Below are the code and all the weights of a small trained network. Each question names an input and a target symbol and asks about switching units off, where a switched-off unit gives its printed mean instead of its output.

import numpy as np


def w(rows, s, z=0):
    codes = np.array(rows[::2]) - 128.0
    scale = np.full(codes.shape[1], s)
    scale[-1] = z or s
    return codes * scale


def f(y):
    return np.maximum(y, 0)


def softmax(a):
    e = np.exp(a - a.max(-1, keepdims=True))
    return e / e.sum(-1, keepdims=True)


def log_softmax(a):
    a = a - a.max(-1, keepdims=True)
    return a - np.log(np.exp(a).sum(-1, keepdims=True))


def net(x, mask):
    ids = ['αγθλτφψω'.index(c) for c in x.split()]
    T = len(ids)
    res = E[ids] + P[:T]
    q, k, v = (res @ M[0].T for M in (Q, K, V))
    z = softmax(np.where(np.tri(T) > 0, q @ k.T / 2**0.5, -1e9)) @ v
    res = res + np.where(mask[0], z, O[0][:, -1]) @ O[0][:, :-1]
    y = f(res @ A[0][:, :-1].T + A[0][:, -1])
    res = res + np.where(mask[1:13], y, B[0][:, -1]) @ B[0][:, :-1]
    return log_softmax(res[-1] @ U[:, :-1].T + U[:, -1])


Q, K, V, O, A, B = {}, {}, {}, {}, {}, {}
E = w([
[67,81,206,239,186,80],'α',
[181,109,64,81,119,88],'γ',
[156,184,111,111,97,103],'θ',
[3,81,111,97,96,165],'λ',
[31,149,152,145,135,127],'τ',
[2,141,109,86,99,158],'φ',
[170,86,159,94,38,157],'ψ',
[178,133,220,151,66,135],'ω',
],0.015)
P = w([
[140,94,2,173,113,90],'0',
[103,72,88,133,130,66],'1',
[87,78,108,153,116,75],'2',
[124,65,143,103,156,86],'3',
[101,91,158,115,132,102],'4',
[129,69,178,78,170,98],'5',
[103,87,196,83,139,107],'6',
[138,67,211,67,185,104],'7',
[111,81,236,67,153,110],'8',
[132,159,242,76,129,190],'9',
[92,170,222,120,89,173],'10',
[63,171,166,171,72,160],'11',
[46,164,178,173,68,154],'12',
[15,145,173,197,80,135],'13',
],0.011)
Q[0] = w([
[1,76,121,166,117,97],'h0',
[117,141,108,131,218,200],'h0',
],0.04)
K[0] = w([
[129,153,37,254,53,154],'h0',
[161,89,44,102,210,68],'h0',
],0.035)
V[0] = w([
[203,154,173,192,108,66],'h0',
[146,4,132,146,60,222],'h0',
],0.029)
O[0] = w([
[194,198,197,73,235,5,124],'h0',
[95,90,128,114,4,77,251],'h0',
],0.013,0.022)
A[0] = w([
[21,96,122,145,190,144,255],'n0',
[68,170,103,111,255,145,1],'n1',
[110,142,124,170,122,155,44],'n2',
[222,145,83,94,184,162,115],'n3',
[175,95,49,132,166,92,178],'n4',
[80,157,100,146,234,196,101],'n5',
[132,121,83,182,199,225,57],'n6',
[160,165,119,95,169,134,120],'n7',
[26,153,94,50,161,133,88],'n8',
[103,126,93,122,227,173,83],'n9',
[112,88,119,156,131,164,10],'n10',
[248,136,69,158,94,165,36],'n11',
],0.014,0.0045)
B[0] = w([
[76,181,201,119,196,210,255],'n0',
[184,118,137,252,38,150,189],'n1',
[162,100,106,129,172,72,208],'n2',
[87,200,158,82,163,188,154],'n3',
[90,133,198,153,141,138,146],'n4',
[67,140,79,31,180,84,178],'n5',
[207,48,127,80,7,182,222],'n6',
[114,141,88,143,135,162,187],'n7',
[148,105,165,158,146,108,184],'n8',
[141,171,46,103,119,24,167],'n9',
[167,146,81,148,181,32,253],'n10',
[93,150,199,119,203,176,158],'n11',
],0.019,0.018)
U = w([
[153,147,143,235,87,59,3],'α',
[71,143,149,174,121,109,221],'γ',
[125,184,81,171,94,87,186],'θ',
[103,129,84,195,126,46,91],'λ',
[100,143,79,114,119,79,124],'τ',
[157,114,112,179,108,85,143],'φ',
[79,115,97,178,56,61,181],'ψ',
[171,172,163,137,117,2,26],'ω',
],0.0041,0.0049)

Each question gives the input, a string of symbols that net reads in full, and the target symbol t.
The units are the heads (2 rows each of Q, K, V and O) and the neurons (one row each of A and B). Each row of codes is followed by its name. A weight is (code - 128) times the scale printed after its matrix; where a second scale follows, it is the last column's (O, A, B and U).
mask holds one flag per unit, heads first, then neurons. A switched-off unit (its flag False) gives its mean, the last column of its rows in O or B, instead of its output. The means were averaged over made-up inputs and are rounded, as every weight is.
A unit's drop is (log p(t) with every unit on - log p(t) with that unit switched off) / (log p(t) with every unit on - log p(t) with every unit switched off).
The circuit of an input: a set's keep is (log p(t) with only the set's units on - log p(t) with every unit switched off) / (log p(t) with every unit on - log p(t) with every unit switched off). Starting from the 12 units with the biggest drops (on a tie, the unit counted first), units are removed one at a time, each time the one whose removal leaves the highest keep (on an exact tie, the one counted first), for as long as the keep stays at least 0.8.
units of the circuit, in order: the units of the circuit, biggest drop first
k most important neurons: the k neurons with the biggest drops, biggest first
drop when u is switched off: that unit's drop, to one decimal
input τ φ θ τ ω τ φ, target τ: most important neuron : [n5]
input φ φ λ ψ φ θ τ, target φ: 3 most important neurons : [n6; n10; n2]
input ψ ψ λ γ λ ω θ λ φ γ θ, target φ: units of the circuit, in order : [h0; n6; n10; n2]
input τ ψ τ ω τ α α ψ φ α λ θ λ, target τ: units of the circuit, in order : [h0; n5]
input α θ τ ψ ψ α φ α τ γ φ φ, target α: units of the circuit, in order : [h0; n1]
input α ω ω φ λ ψ λ γ ψ φ, target α: units of the circuit, in order : [n1; h0]
input ω λ θ γ, target λ: units of the circuit, in order : [n10; h0; n6]
input λ τ λ γ φ ω α ψ λ α ψ θ, target ψ: units of the circuit, in order : [h0; n10]
input γ λ γ α ω φ φ φ α, target γ: units of the circuit, in order : [h0; n10; n0]
input θ λ ψ α ψ φ α λ, target θ: 2 most important neurons : [n1; n9]
input λ φ ψ ψ ω α α ω λ γ α τ, target λ: units of the circuit, in order : [n10; h0; n2]
input θ τ λ λ φ θ ω γ θ α α φ ψ λ, target θ: 3 most important neurons : [n1; n5; n9]
input φ ω α ψ θ θ ω θ ψ φ α λ λ, target φ: 2 most important neurons : [n6; n10]
input γ λ θ γ, target λ: 2 most important neurons : [n10; n2]
input γ ψ λ τ α φ ω λ θ ω ψ, target ω: units of the circuit, in order : [h0]
input τ α τ φ φ τ λ φ ω φ α ψ φ γ, target ψ: 2 most important neurons : [n0; n10]
input ψ γ φ ω λ α φ γ, target φ: 2 most important neurons : [n6; n10]
input ψ λ α, target ψ: drop when h0 is switched off : 1.0
input γ τ α τ α α γ γ φ θ ω λ φ λ, target γ: drop when n0 is switched off : 0.2
input ψ α λ ψ λ τ λ φ θ α φ α, target ψ: drop when n10 is switched off : 0.1
input φ τ α λ φ φ τ θ ω ψ γ, target ω: most important neuron : [n0]
